Below is a small trained network, with its code and all its weights. Each question gives an input and a class and asks what happens when units are switched off, that is, made to give their printed mean instead of their output.

import numpy as np


def w(rows, s, z=0):
    codes = np.array(rows[::2]) - 128.0
    scale = np.full(codes.shape[1], s)
    scale[-1] = z or s
    return codes * scale


def f(y):
    return np.maximum(y, 0)


def log_softmax(a):
    a = a - a.max(-1, keepdims=True)
    return a - np.log(np.exp(a).sum(-1, keepdims=True))


def net(x, mask):
    res = np.array(x, float).reshape(1, 5) / 4 @ E
    y = f(res @ A[0][:, :-1].T + A[0][:, -1])
    res = res + np.where(mask, y, B[0][:, -1]) @ B[0][:, :-1]
    return log_softmax(res[-1] @ U[:, :-1].T + U[:, -1])


A, B = {}, {}
E = w([
[209,127,176,116,90,214],'x0',
[159,156,139,65,245,147],'x1',
[190,162,210,189,137,80],'x2',
[53,162,162,175,142,191],'x3',
[108,139,230,57,83,100],'x4',
],0.012)
A[0] = w([
[204,131,142,156,95,198,138],'N1',
[159,164,148,147,134,110,91],'N2',
[156,211,77,37,196,169,44],'N3',
[132,110,156,27,229,147,74],'N4',
[49,123,89,37,135,179,86],'N5',
[157,130,166,199,77,131,145],'N6',
[111,145,188,41,183,101,99],'N7',
[108,160,63,176,172,80,141],'N8',
[138,134,150,96,177,145,2],'N9',
[163,189,165,153,186,106,40],'N10',
[59,142,154,157,165,80,244],'N11',
[109,72,78,101,152,113,162],'N12',
[58,143,77,142,132,39,224],'N13',
[177,178,202,155,152,74,65],'N14',
[116,108,151,116,43,97,160],'N15',
[198,87,76,95,118,103,77],'N16',
[172,148,72,160,174,159,155],'N17',
[114,77,109,154,7,134,104],'N18',
[107,153,80,75,113,127,129],'N19',
[59,202,169,205,150,190,13],'N20',
[102,158,184,27,75,130,145],'N21',
[32,179,192,184,186,217,17],'N22',
[168,143,155,94,162,172,102],'N23',
[78,134,152,104,153,64,142],'N24',
[177,126,141,118,112,212,148],'N25',
[204,123,87,42,109,59,180],'N26',
[127,203,131,200,154,42,100],'N27',
[74,136,38,43,84,181,94],'N28',
[224,67,108,98,116,21,154],'N29',
[126,142,78,156,130,162,85],'N30',
[195,110,63,196,161,164,82],'N31',
],0.011,0.0016)
B[0] = w([
[96,138,108,2,80,88,219],'N1',
[147,56,148,113,104,118,166],'N2',
[120,178,102,160,151,93,239],'N3',
[130,156,128,172,117,84,247],'N4',
[195,72,108,145,132,103,222],'N5',
[151,137,66,123,158,111,209],'N6',
[89,174,118,167,68,133,221],'N7',
[106,163,165,80,47,116,212],'N8',
[90,144,76,169,121,83,176],'N9',
[185,120,84,156,126,85,192],'N10',
[132,124,134,74,101,142,205],'N11',
[113,91,148,101,125,121,188],'N12',
[113,143,106,90,112,146,232],'N13',
[178,110,127,154,124,105,217],'N14',
[152,189,142,178,127,140,200],'N15',
[42,73,140,146,196,167,196],'N16',
[123,182,124,136,45,193,206],'N17',
[80,203,83,166,182,45,225],'N18',
[163,120,114,149,73,116,173],'N19',
[83,69,147,160,187,110,219],'N20',
[155,116,151,142,29,193,227],'N21',
[67,61,174,126,177,122,238],'N22',
[112,175,132,108,129,91,198],'N23',
[107,139,103,66,37,176,191],'N24',
[87,116,133,32,131,57,211],'N25',
[65,77,156,149,156,144,228],'N26',
[183,90,95,88,113,89,213],'N27',
[206,93,109,152,136,93,225],'N28',
[53,79,164,142,178,142,239],'N29',
[138,108,122,123,55,151,176],'N30',
[125,138,183,166,25,185,222],'N31',
],0.0084,0.012)
U = w([
[46,73,200,158,201,135,73],'0',
[98,156,130,8,131,99,97],'1',
[92,227,106,213,162,79,54],'2',
[118,159,188,169,85,172,206],'3',
[215,62,117,135,163,75,117],'4',
[108,148,130,90,175,126,252],'5',
],0.014,0.0036)

Each question gives the input, the list of numbers given to net, and the class t.
The units are the neurons (one row each of A and B). Each row of codes is followed by its name. A weight is (code - 128) times the scale printed after its matrix; where a second scale follows, it is the last column's (A, B and U).
mask holds one flag per neuron, in row order. A switched-off neuron (its flag False) gives its mean, the last column of its row in B, instead of its output. The means were averaged over made-up inputs and are rounded, as every weight is.
A unit's drop is (log p(t) with every unit on - log p(t) with that unit switched off) / (log p(t) with every unit on - log p(t) with every unit switched off).
The circuit of an input: a set's keep is (log p(t) with only the set's units on - log p(t) with every unit switched off) / (log p(t) with every unit on - log p(t) with every unit switched off). Starting from the 12 units with the biggest drops (on a tie, the unit counted first), units are removed one at a time, each time the one whose removal leaves the highest keep (on an exact tie, the one counted first), for as long as the keep stays at least 0.8.
units of the circuit, in order: the units of the circuit, biggest drop first
unit that matters most: the unit with the biggest drop
k most important neurons: the k neurons with the biggest drops, biggest first
drop of u: that unit's drop, to one decimal
input [4,-5,-7,1,-5], class 4: units of the circuit, in order => N28
input [1,7,-5,8,4], class 0: 3 most important neurons => N22; N20; N18
input [-8,-2,7,-7,-2], class 1: 2 most important neurons => N27; N8
input [-5,6,-5,-4,7], class 3: units of the circuit, in order => N21; N7; N1
input [-3,-2,-3,2,-5], class 3: 2 most important neurons => N1; N25
input [2,1,3,-7,-8], class 3: 2 most important neurons => N31; N17
input [6,3,-3,8,1], class 0: 2 most important neurons => N22; N20
input [8,3,-5,-4,-7], class 1: 3 most important neurons => N25; N1; N21
input [6,-3,-5,-2,7], class 3: 4 most important neurons => N21; N15; N27; N13
input [-6,-4,-2,5,-6], class 1: 2 most important neurons => N8; N13
input [3,2,-5,-3,-7], class 3: 2 most important neurons => N31; N17
input [3,4,2,4,0], class 0: 3 most important neurons => N22; N18; N20
input [3,5,2,4,-2], class 2: 2 most important neurons => N29; N26
input [-8,-8,0,1,-3], class 1: 3 most important neurons => N13; N8; N11
input [4,-6,1,-7,-5], class 0: units of the circuit, in order => N29; N16
input [-7,6,-3,-7,-6], class 0: unit that matters most => N16
input [-1,4,-5,1,3], class 4: units of the circuit, in order => N5; N28
input [-4,-6,7,-2,6], class 4: drop of N31 => 0.3
input [2,8,4,-8,8], class 0: drop of N26 => 0.8
input [-3,8,-7,1,3], class 2: drop of N3 => 0.3
input [2,7,8,7,5], class 4: unit that matters most => N10
